Below are the code and all the weights of a small trained network. Each question names an input and a class and asks about switching units off, where a switched-off unit gives its printed mean instead of its output.

import numpy as np


def w(rows, s, z=0):
    codes = np.array(rows[::2]) - 128.0
    scale = np.full(codes.shape[1], s)
    scale[-1] = z or s
    return codes * scale


def f(y):
    return y / 2 * (1 + np.tanh(0.7978845608 * (y + 0.044715 * y**3)))


def log_softmax(a):
    a = a - a.max(-1, keepdims=True)
    return a - np.log(np.exp(a).sum(-1, keepdims=True))


def net(x, mask):
    res = np.array(x, float).reshape(1, 4) / 4 @ E
    y = f(res @ A[0][:, :-1].T + A[0][:, -1])
    res = res + np.where(mask, y, B[0][:, -1]) @ B[0][:, :-1]
    return log_softmax(res[-1] @ U[:, :-1].T + U[:, -1])


A, B = {}, {}
E = w([
[37,2,133],'x0',
[23,206,184],'x1',
[103,114,108],'x2',
[101,189,25],'x3',
],0.0093)
A[0] = w([
[204,158,13,196],'neuron 1',
[98,101,25,199],'neuron 2',
[207,161,183,150],'neuron 3',
[109,64,146,124],'neuron 4',
[107,139,78,118],'neuron 5',
[50,155,137,220],'neuron 6',
[78,186,124,159],'neuron 7',
[104,164,53,194],'neuron 8',
[94,181,178,169],'neuron 9',
[178,104,172,228],'neuron 10',
[121,197,252,185],'neuron 11',
[107,71,173,111],'neuron 12',
[116,250,135,147],'neuron 13',
[237,41,42,255],'neuron 14',
[128,60,176,87],'neuron 15',
[97,27,108,204],'neuron 16',
[48,74,98,158],'neuron 17',
[71,117,203,113],'neuron 18',
[233,14,54,208],'neuron 19',
[13,206,204,188],'neuron 20',
[167,159,155,223],'neuron 21',
[219,139,27,181],'neuron 22',
[200,93,132,70],'neuron 23',
[120,225,133,100],'neuron 24',
[64,196,184,184],'neuron 25',
[150,196,58,134],'neuron 26',
[58,106,54,211],'neuron 27',
[194,67,65,218],'neuron 28',
[146,148,92,92],'neuron 29',
],0.012,0.0092)
B[0] = w([
[201,161,113,218],'neuron 1',
[208,123,150,195],'neuron 2',
[181,113,159,178],'neuron 3',
[70,169,187,162],'neuron 4',
[160,132,124,143],'neuron 5',
[133,6,137,204],'neuron 6',
[84,35,63,182],'neuron 7',
[202,92,85,193],'neuron 8',
[79,49,97,186],'neuron 9',
[141,133,253,188],'neuron 10',
[87,45,144,216],'neuron 11',
[67,191,166,159],'neuron 12',
[128,81,97,218],'neuron 13',
[195,251,195,249],'neuron 14',
[49,172,140,156],'neuron 15',
[129,146,206,213],'neuron 16',
[135,126,183,188],'neuron 17',
[39,132,189,166],'neuron 18',
[150,207,194,239],'neuron 19',
[21,46,69,242],'neuron 20',
[231,53,140,189],'neuron 21',
[164,158,129,208],'neuron 22',
[107,159,130,144],'neuron 23',
[121,94,64,184],'neuron 24',
[74,45,85,211],'neuron 25',
[176,127,35,187],'neuron 26',
[156,68,173,199],'neuron 27',
[161,200,151,209],'neuron 28',
[90,192,55,136],'neuron 29',
],0.0078,0.015)
U = w([
[238,125,165,229],'0',
[133,22,105,247],'1',
[129,210,161,109],'2',
[34,102,113,50],'3',
[224,195,57,31],'4',
[127,68,1,2],'5',
],0.0092,0.0048)

Each question gives the input, the list of numbers given to net, and the class t.
The units are the neurons (one row each of A and B). Each row of codes is followed by its name. A weight is (code - 128) times the scale printed after its matrix; where a second scale follows, it is the last column's (A, B and U).
mask holds one flag per neuron, in row order. A switched-off neuron (its flag False) gives its mean, the last column of its row in B, instead of its output. The means were averaged over made-up inputs and are rounded, as every weight is.
A unit's drop is (log p(t) with every unit on - log p(t) with that unit switched off) / (log p(t) with every unit on - log p(t) with every unit switched off).
The circuit of an input: a set's keep is (log p(t) with only the set's units on - log p(t) with every unit switched off) / (log p(t) with every unit on - log p(t) with every unit switched off). Starting from the 12 units with the biggest drops (on a tie, the unit counted first), units are removed one at a time, each time the one whose removal leaves the highest keep (on an exact tie, the one counted first), for as long as the keep stays at least 0.8.
circuit, biggest first: the units of the circuit, biggest drop first
top k neurons: the k neurons with the biggest drops, biggest first
drop of u: that unit's drop, to one decimal
input [1,5,8,-2], class 3: circuit, biggest first -> [neuron 21; neuron 20]
input [3,7,-6,-4], class 3: circuit, biggest first -> [neuron 18; neuron 20]
input [6,7,8,-1], class 3: circuit, biggest first -> [neuron 18; neuron 21]
input [2,-5,2,7], class 0: top neuron -> [neuron 27]
input [-4,8,3,-1], class 1: top 2 neurons -> [neuron 11; neuron 6]
input [6,-6,4,1], class 0: top 2 neurons -> [neuron 2; neuron 27]
input [-2,-8,-7,2], class 4: drop of neuron 11 -> 0.2
input [-6,5,5,8], class 5: drop of neuron 22 -> 0.0
input [-2,8,-7,2], class 5: drop of neuron 6 -> -0.1
input [0,-8,-8,4], class 4: drop of neuron 19 -> -0.1
